How the items are linked:
state | χ γ η β θ ξ ζ
j671 | j520 j228 j438 j788 j845 j647 j900
j457 | j169 j855 j759 j893 j124 j670 j804
j464 | j645 j39 j974 j731 j868 j922 j811
j835 | j106 j731 j781 j39 j970 j54 j111
j645 | j464 j124 j528 j896 j855 j750 j119
j698 | j877 j887 j84 j436 j954 j119 j750
j436 | j845 j352 j475 j698 j520 j196 j361
j321 | j315 j732 j811 j655 j4 j903 j974
j871 | j751 j327 j116 j900 j922 j868 j788
j39 | j124 j464 j852 j835 j169 j609 j58
j814 | j747 j960 j25 j273 j15 j837 j553
j922 | j750 j609 j754 j409 j871 j464 j877
j379 | j768 j900 j160 j327 j54 j970 j228
j788 | j954 j25 j960 j671 j877 j200 j871
j348 | j438 j492 j520 j902 j475 j381 j179
j273 | j492 j438 j228 j814 j13 j392 j160
j335 | j887 j877 j15 j703 j25 j58 j609
j426 | j228 j520 j492 j97 j352 j453 j768
j781 | j281 j465 j835 j852 j396 j603 j947
j751 | j871 j670 j87 j189 j750 j855 j954
j613 | j396 j752 j893 j759 j281 j405 j255
j427 | j476 j970 j621 j868 j731 j900 j647
j116 | j87 j553 j871 j648 j754 j711 j960
j87 | j116 j928 j751 j179 j571 j218 j902
j974 | j528 j852 j464 j465 j711 j754 j321
j229 | j837 j239 j804 j255 j657 j747 j759
j747 | j814 j902 j97 j492 j861 j229 j928
j711 | j218 j904 j868 j621 j974 j116 j4
j553 | j928 j116 j327 j160 j853 j904 j814
j571 | j754 j125 j750 j461 j87 j528 j84
j759 | j904 j218 j457 j613 j961 j928 j229
j954 | j788 j97 j902 j520 j698 j382 j751
j928 | j553 j87 j670 j405 j125 j759 j747
j750 | j922 j816 j571 j361 j751 j645 j698
j947 | j307 j655 j111 j732 j392 j13 j781
j84 | j903 j861 j698 j475 j902 j315 j571
j239 | j4 j229 j382 j381 j315 j902 j218
j960 | j902 j814 j788 j438 j903 j4 j116
j655 | j413 j947 j341 j321 j566 j165 j465
j200 | j382 j748 j4 j647 j811 j788 j868
j228 | j426 j671 j273 j25 j703 j219 j379
j4 | j239 j837 j200 j566 j321 j960 j711
j914 | j647 j453 j381 j382 j196 j520 j476
j939 | j603 j461 j881 j125 j405 j281 j166
j352 | j703 j436 j166 j887 j426 j925 j881
j396 | j613 j621 j970 j904 j781 j160 j392
j961 | j852 j528 j124 j281 j759 j125 j657
j887 | j335 j698 j861 j352 j97 j316 j816
j179 | j648 j405 j189 j87 j461 j752 j348
j119 | j811 j316 j315 j196 j382 j698 j645
j603 | j939 j538 j54 j853 j160 j781 j13
j621 | j752 j396 j427 j711 j465 j648 j566
j382 | j200 j804 j239 j914 j119 j954 j855
j196 | j341 j925 j413 j119 j914 j436 j896
j970 | j893 j427 j396 j169 j835 j379 j219
j881 | j54 j361 j939 j816 j768 j106 j352
j405 | j160 j179 j768 j928 j939 j613 j492
j475 | j165 j166 j436 j84 j348 j413 j461
j853 | j125 j754 j609 j603 j553 j852 j15
j307 | j947 j413 j925 j657 j255 j166 j281
j106 | j835 j896 j281 j124 j893 j881 j925
j902 | j960 j747 j954 j348 j84 j239 j87
j538 | j461 j603 j409 j754 j648 j465 j165
j58 | j316 j811 j732 j111 j748 j335 j39
j327 | j670 j871 j553 j379 j609 j169 j25
j13 | j166 j165 j703 j15 j273 j947 j603
j670 | j327 j751 j928 j768 j816 j457 j97
j648 | j179 j160 j900 j116 j538 j621 j438
j877 | j698 j335 j903 j845 j788 j811 j922
j528 | j974 j961 j645 j317 j218 j571 j315
j15 | j861 j903 j335 j13 j814 j732 j853
j647 | j914 j219 j566 j200 j341 j671 j427
j54 | j881 j409 j603 j609 j379 j835 j703
j317 | j465 j281 j896 j528 j752 j461 j413
j816 | j609 j750 j125 j881 j670 j124 j887
j900 | j189 j379 j648 j871 j409 j427 j671
j409 | j361 j54 j538 j922 j900 j731 j845
j392 | j255 j566 j219 j837 j947 j273 j396
j476 | j427 j893 j752 j855 j896 j189 j914
j453 | j219 j914 j255 j804 j925 j426 j893
j609 | j816 j922 j853 j54 j327 j39 j335
j219 | j453 j647 j392 j748 j111 j228 j970
j124 | j39 j645 j961 j106 j457 j816 j316
j904 | j759 j711 j169 j396 j852 j553 j837
j837 | j229 j4 j748 j392 j732 j814 j904
j255 | j392 j381 j453 j229 j307 j492 j613
j925 | j111 j196 j307 j316 j453 j352 j106
j361 | j409 j881 j461 j750 j189 j896 j436
j492 | j273 j348 j426 j747 j166 j255 j405
j341 | j196 j111 j655 j811 j647 j845 j731
j281 | j781 j317 j106 j961 j613 j939 j307
j315 | j321 j657 j119 j413 j239 j84 j528
j852 | j961 j974 j39 j781 j904 j853 j732
j111 | j925 j341 j947 j58 j219 j703 j835
j160 | j405 j648 j379 j553 j603 j396 j273
j125 | j853 j571 j816 j939 j928 j961 j861
j166 | j13 j475 j352 j861 j492 j307 j939
j861 | j15 j84 j887 j166 j747 j657 j125
j732 | j657 j321 j58 j947 j837 j15 j852
j845 | j436 j703 j165 j877 j671 j341 j409
j868 | j855 j169 j711 j427 j464 j871 j200
j754 | j571 j853 j922 j538 j116 j974 j903
j896 | j731 j106 j317 j645 j476 j361 j196
j855 | j868 j457 j218 j476 j645 j751 j382
j811 | j119 j58 j321 j341 j200 j877 j464
j438 | j348 j273 j671 j960 j165 j566 j648
j893 | j970 j476 j613 j457 j106 j768 j453
j165 | j475 j13 j845 j903 j438 j655 j538
j804 | j748 j382 j229 j453 j316 j97 j457
j25 | j97 j788 j814 j228 j335 j748 j327
j903 | j84 j15 j877 j165 j960 j321 j754
j381 | j566 j255 j914 j239 j413 j348 j752
j768 | j379 j189 j405 j670 j881 j893 j426
j461 | j538 j939 j361 j571 j179 j317 j475
j731 | j896 j835 j465 j464 j427 j409 j341
j657 | j732 j315 j316 j307 j229 j861 j961
j465 | j317 j781 j731 j974 j621 j538 j655
j703 | j352 j845 j13 j335 j228 j111 j54
j413 | j655 j307 j196 j315 j381 j475 j317
j189 | j900 j768 j179 j751 j361 j476 j520
j566 | j381 j392 j647 j4 j655 j438 j621
j520 | j671 j426 j348 j954 j436 j914 j189
j316 | j58 j119 j657 j925 j804 j887 j124
j752 | j621 j613 j476 j218 j317 j179 j381
j748 | j804 j200 j837 j219 j58 j25 j169
j218 | j711 j759 j855 j752 j528 j87 j239
j169 | j457 j868 j904 j970 j39 j327 j748
j97 | j25 j954 j747 j426 j887 j804 j670

The rows follow the links: the fewer symbols apart two items are, the more alike their rows tend to be.

Each row is also shifted at random along 11 hidden directions that mean nothing.

Some items, each with a row of numbers:
j196: [-488, -102, -62, 276, 139, 210, 305, -58, 424, -28, 174, 324, -30, -10, -232, -96, 281, 123, 89, 138, 112, 230, 134, 245, -286, -113, 95, -285, 171, 97, 28, 176, 211, -8, -45, 195, 388, 202, -25]
j768: [36, 413, -97, 283, -89, -105, -256, 367, -16, -34, -90, -137, -556, 17, -134, 160, -37, -381, -261, 137, -116, -547, 261, 241, 136, 70, 10, 365, -367, 226, -37, 218, -186, -91, 153, -277, -382, -213, 164]
j426: [785, 121, -10, 260, 690, -148, 402, 51, 395, 106, -182, -201, -180, 11, -168, 21, 154, -20, -302, 40, 0, 245, 355, -3, -47, 42, -40, 33, 246, 462, -183, 289, -181, 22, 140, 198, -130, 486, -45]
j382: [279, -1, 361, 198, -136, 45, -8, -60, -169, 38, 53, -88, -141, -149, 541, -285, 158, 244, 44, 97, 111, -20, -81, 2, -191, 110, 168, -441, 217, 75, -362, 8, -5, -282, -45, -17, -529, 52, 35]
j58: [326, 78, -36, -151, 165, 282, -137, -226, 118, 19, 270, -111, -146, -58, -84, 65, 176, -274, 51, -2, 197, -122, -140, -299, 79, -249, -257, -199, -180, 76, 426, -25, 105, 19, 449, 11, -56, -338, -88]
j711: [167, 230, 562, -262, 12, 42, -184, -337, 650, 206, 232, 64, 293, -117, 232, -254, -312, 441, -243, -131, -204, 553, -182, -58, -242, 265, -2, 136, 167, -92, -440, -216, 224, 216, -19, 372, 174, 714, -87]
j914: [-118, -34, -27, 235, 649, -71, -381, 278, 439, -57, -227, -137, 137, -372, -183, 537, 631, -11, 213, 820, -13, -461, 271, -329, 48, -67, -24, 291, 13, 421, 12, 250, 129, 141, 223, 93, 224, -491, -361]
j281: [-213, 123, 149, -64, 365, -71, -344, -20, 223, -470, -115, 374, 464, -80, 509, 426, -608, -24, -28, -491, 80, -209, 106, -77, 184, -113, -155, -226, -3, -55, 85, -34, 184, -687, 360, 329, -19, -613, -205]
j229: [423, 41, 157, -176, 2, -309, 99, -52, -344, -234, -122, -93, -152, -324, -100, -55, 50, 53, 179, -167, 5, -515, 13, -75, 13, -197, 163, -716, -213, -299, 80, -203, -33, -135, 271, 221, -386, -98, -53]
j379: [388, 43, -52, 118, 88, 237, 26, -155, -52, 311, 164, -670, 238, 131, -58, 1, 243, -202, -23, 72, 192, -89, -53, -38, -30, 301, -311, 279, 540, -91, 232, -78, -516, 295, -331, -622, 189, -117, 408]
j902: [550, 18, 129, 40, 41, -97, 255, 94, 211, -70, 126, -51, 184, 41, 421, 94, -310, 162, 42, -201, -263, 154, 98, 227, -120, 28, 169, 217, -129, 132, -542, -47, 20, 103, 22, 248, -340, 356, -82]
j960: [382, -240, -181, -146, -536, -10, -55, 108, -107, 163, -37, -107, -55, 98, 171, -104, 115, 236, 419, 279, -330, 172, -184, 12, -235, 157, 263, 346, 62, -155, -89, -226, -5, 374, -513, -280, 292, -18, -12]
j698: [582, -168, 86, -132, -245, 105, -82, 173, 111, -259, 509, 110, 199, 308, 216, 42, -247, 119, -124, -145, 277, -23, -137, 65, -172, -127, 267, -870, -261, 11, -273, 88, -29, -161, 168, -82, -476, -424, -98]
j657: [-151, 360, 93, 1, -8, 109, 529, -390, 903, 112, 615, -658, 172, 34, -208, 174, 84, -34, -61, -524, -275, -125, -68, 165, 24, -314, -174, -360, -82, -119, 130, -17, -267, 641, 428, 52, -161, 340, 244]
j116: [-378, -146, -208, -81, 95, -137, 362, -70, -408, 283, -111, 66, -192, 209, -333, -282, -293, -80, 36, 62, -323, 349, 96, 169, -71, 234, 175, 582, -388, -115, 114, -124, -34, 119, -136, -125, 279, 683, -78]
j169: [372, 204, 441, 80, 494, 61, -355, -121, 102, 168, 66, 242, 235, -143, 199, -374, -311, 170, -392, -52, 69, 422, 4, 3, -54, 186, -57, 182, 133, 186, -266, -180, 372, -496, 128, 218, 263, 698, -394]
j759: [474, 269, 280, -156, -232, -178, -219, -67, -434, -217, -163, 458, 64, -218, 281, -205, -418, 121, 58, -150, -230, -221, 93, 187, 42, 30, 315, 178, -407, -176, -126, -40, 276, -439, 130, 418, -252, 259, 6]
j670: [-306, 201, -62, -220, -100, -257, -197, 247, 262, 54, -50, -159, -637, -1, -321, 35, 60, 87, -298, 267, 206, -365, 198, 128, -51, 100, 129, -283, -138, -377, 39, -312, 72, -28, -170, -174, -451, -144, -151]
j887: [-380, 35, -251, -99, 94, 53, 540, -388, 726, -131, 320, -189, -225, 313, 258, 401, -161, 163, 191, -320, 310, 358, 139, 259, -283, -248, -158, -42, 51, -177, 241, -297, 219, 135, -102, -105, 241, -117, 17]
j381: [-268, -124, 27, 271, 115, 200, -30, 113, -215, -212, 243, -306, 924, -196, 297, 175, 62, 49, 231, -395, -83, -485, -110, 228, -161, 116, -132, -102, 121, -106, -401, -35, -152, 52, -42, -138, 197, -167, 207]
j816: [-177, 44, 58, 113, -344, 49, -210, 367, -448, -361, 275, 285, -81, 252, 386, -389, -180, 86, -324, -146, 302, 237, -36, 301, 82, -35, 153, -262, 146, -113, -132, -40, 32, -440, -212, -64, -60, -33, 36]
j361: [261, 8, 6, 196, -396, 354, -308, 573, 324, -266, 602, 451, 197, 252, -241, -83, -451, -99, -288, -44, -60, -321, 229, 487, -51, -27, 281, -48, -737, 150, -148, 412, 182, -56, 49, -32, 76, -124, -33]
j465: [-80, -263, 319, -343, -382, -20, 301, -586, -716, -39, -379, 4, 19, 117, 165, -169, 188, 34, 462, -21, -169, 354, -308, -406, 246, 20, -181, 190, 562, -253, 238, 170, -318, 284, -346, 163, -154, -58, 743]
j327: [-101, 187, 288, -446, 316, -211, -180, 107, -165, 80, -23, -309, -128, -74, -262, -32, -52, 36, -430, -91, 271, 36, -58, -200, 93, 244, -361, 131, -39, 85, -447, -218, 149, 368, 188, 36, -202, 382, -113]
j647: [-605, -150, -105, 51, 203, 18, 555, -626, -358, 430, -319, 77, -496, -100, -83, -111, 77, -86, 270, -4, -9, 60, 112, 7, -382, 473, -82, 258, -258, -123, 178, -100, 43, -200, -209, -159, 155, 232, 125]
j804: [-543, 146, -238, 183, 72, -71, 567, -172, -892, 61, 13, -390, -376, -131, -315, -183, 351, -368, 111, -65, 220, -498, -21, 306, -115, -85, 155, -261, -222, -244, 191, -142, -171, -64, 53, -258, -124, 411, 183]
j87: [-397, -182, 1, 0, 110, -151, 99, 134, -544, -117, -152, -267, 193, 119, 200, -42, -124, -10, 182, 100, -72, -215, 155, 68, -91, -67, 234, 169, 8, -137, -169, 34, -203, 65, -201, -132, -195, -57, 111]
j106: [-154, 170, 178, 179, 67, 265, 65, -259, -187, -292, -5, 202, -87, 68, 64, 109, 38, -320, 13, -36, -74, 79, 95, 251, 187, -75, -261, 531, -88, 119, 144, 368, 86, 135, 94, 373, 122, 314, 294]
j603: [348, -174, -78, -183, -15, -271, 64, -168, -86, 101, -309, 354, -125, 168, -238, -181, -322, -37, -303, -102, 69, 320, -72, -208, 197, -177, 114, -399, -51, -67, 311, 159, -61, -492, -157, 103, -187, -197, -62]
j868: [-630, 98, 44, -168, 221, 169, 180, -239, -79, 170, 234, 101, -31, -28, -527, -230, -237, 8, 27, 112, 66, -145, 82, 289, -350, 333, -19, 211, -582, -245, 27, -317, 245, 156, 106, 47, 341, 508, -74]
j781: [1337, 50, 474, -230, 263, 4, -384, -84, 398, 3, -80, 192, 596, -96, -62, -45, -262, 123, -387, -107, -254, 317, -31, -455, 375, -177, -125, -206, 63, 204, 135, 277, -61, -122, 323, 513, -36, -11, -11]
j457: [44, 571, 300, -49, 268, -27, 23, -248, -7, 69, 6, -154, -471, -159, -187, -69, -78, -246, -244, 137, -67, -292, 351, 49, 40, -15, -18, -47, -297, 0, 55, 118, 21, -102, 341, 220, -453, 271, 23]

Where do the symbols, taken in turn from left to right, take each start?
Answers are names.
[-373, -106, -1, -109, 60, -93, 102, -119, 328, -272, -397, 240, -96, -49, 76, 365, 342, 296, 393, 150, -255, 366, 2, -146, 151, -327, -39, 426, 346, 159, -122, 195, 309, 326, -107, 440, 149, 116, 57]
ξ β ζ θ χ β -> j648
[-3, -142, -116, 253, 12, -331, 451, 41, -397, -98, -253, -149, 47, -64, 174, -235, -89, 36, -152, -564, 108, -46, -56, 275, -54, 183, 113, -343, 41, -57, -352, -128, -293, -271, 101, -71, -344, 151, 197]
ζ γ η γ ζ χ β γ ξ θ -> j811
[-394, -207, -170, 120, 239, -24, 213, -8, 209, 54, -152, 71, -94, 190, -342, 221, 73, -212, -12, 200, -273, 37, 316, -80, 166, -306, 138, 34, 40, 132, 402, 427, -218, 15, -84, 33, 17, -260, -16]
η γ ζ γ ζ η γ θ χ -> j160
[996, -267, -256, -225, 185, -232, -253, 116, -288, 15, -276, 445, -276, 124, 35, 71, -163, 121, 363, 415, 308, 76, 127, -235, -100, -22, 102, -6, -185, -282, 153, -411, 418, -306, -179, -137, 292, -284, -510]
ζ χ γ γ ζ ξ β -> j453
[306, -250, -362, 33, 553, 145, 348, -26, 30, -146, 119, 317, 223, 254, -72, 418, -420, -303, -172, -236, 230, 107, 30, -61, -99, 6, -171, 221, -388, 178, 191, -2, 185, -249, 209, 19, 388, -70, -314]
γ ξ β η ξ β -> j165
[427, 187, 164, 58, -107, 201, 395, -751, -237, 227, -59, 282, -543, 93, -101, -317, -361, -475, -65, -107, 1, 167, 50, 43, -29, 92, -83, -107, -269, -97, 660, 197, -415, -389, -23, -52, -343, -46, 444]
ζ β θ γ β ξ η γ -> j273
[379, -258, -168, 126, 265, -165, -86, 360, 372, -360, -131, 334, 371, 21, 165, 287, 9, 343, -165, -156, 42, 285, 99, -101, 315, -168, 95, -33, 328, 151, -158, 137, 268, -49, 27, 268, 377, -30, -253]
β χ β θ β ζ ξ χ χ -> j904
[139, -90, 16, -91, 416, 47, -181, -15, 262, 109, -189, 328, -92, 27, 54, 261, -511, 29, -71, 75, 131, 1, 153, -26, -204, 376, -78, 333, -374, -4, -172, -133, 162, -276, -179, -62, 242, -345, -376]
γ ζ ξ χ β γ θ ζ β χ -> j731
[282, 81, -104, -27, 343, 57, 186, -194, -268, -100, -97, 14, -196, 93, -55, 70, 458, -91, 266, 296, 40, 99, 151, -183, 208, -557, -37, 136, 319, 296, 435, 258, 52, 156, 95, 285, -105, 100, 6]
χ ξ η η χ η θ χ -> j814
[199, -98, -238, -63, 316, -326, 51, 201, -86, -206, -163, -433, 77, -105, 57, 338, 156, 39, 140, 4, -46, -206, 173, -103, 50, -150, 50, 209, 73, 83, -124, -112, -82, 283, 202, 66, -349, 41, -59]
β η χ η θ ξ -> j947
[-339, -141, -179, -234, 367, -247, 223, -35, -308, -319, -236, 171, -58, 67, -331, -57, 71, 38, -96, -7, -90, 392, 296, -93, 363, -330, 96, 333, 90, 101, 20, 103, 123, 256, 85, 336, -39, 664, 37]
γ ζ γ η ξ β γ γ β -> j316
[-787, -81, -92, 121, 411, 177, 86, -139, 352, 216, -119, -88, -100, -71, -159, 339, 434, -274, -21, 54, 252, 167, -129, -242, -91, -28, -356, 141, 92, 536, 129, 260, 21, 2, 286, 43, 145, -112, -32]
ζ η γ β β β η -> j39
[-15, -16, -420, 213, -21, -200, 136, 202, 46, 31, 63, 318, -38, 108, -131, -255, -369, -222, -456, -467, 13, 286, -163, 117, -29, -261, 279, -299, -423, 212, -75, 60, 81, -461, 380, -37, -4, 116, -421]
η θ θ ζ θ ζ η θ γ θ -> j960
[403, 97, 138, 115, 182, 157, -657, -7, 278, -40, 3, -144, 289, -257, 412, 200, 221, 83, 157, 312, 142, -128, -147, -211, 66, 234, -290, 117, 536, -40, 239, -123, 39, -154, -157, -157, 266, -624, -57]
ξ ξ β γ β β -> j868
[294, -393, -281, 127, -131, -227, 580, -245, -581, -15, -263, 146, 101, 230, 49, -121, -68, -88, 141, -373, 69, 524, -228, 37, -38, 30, 27, -35, 202, -193, 234, 47, -161, -105, -287, -154, 235, 85, 274]
ξ γ β ζ χ β γ ξ θ -> j405
[109, -252, 128, -342, 160, 263, 239, -476, -381, 158, 43, -157, 128, -78, 29, 59, 45, 84, 525, 377, 231, -129, -140, -270, -295, 226, -99, -213, -68, -255, 184, -373, -8, 148, -137, -304, -23, -249, -32]
γ β η θ χ β -> j657
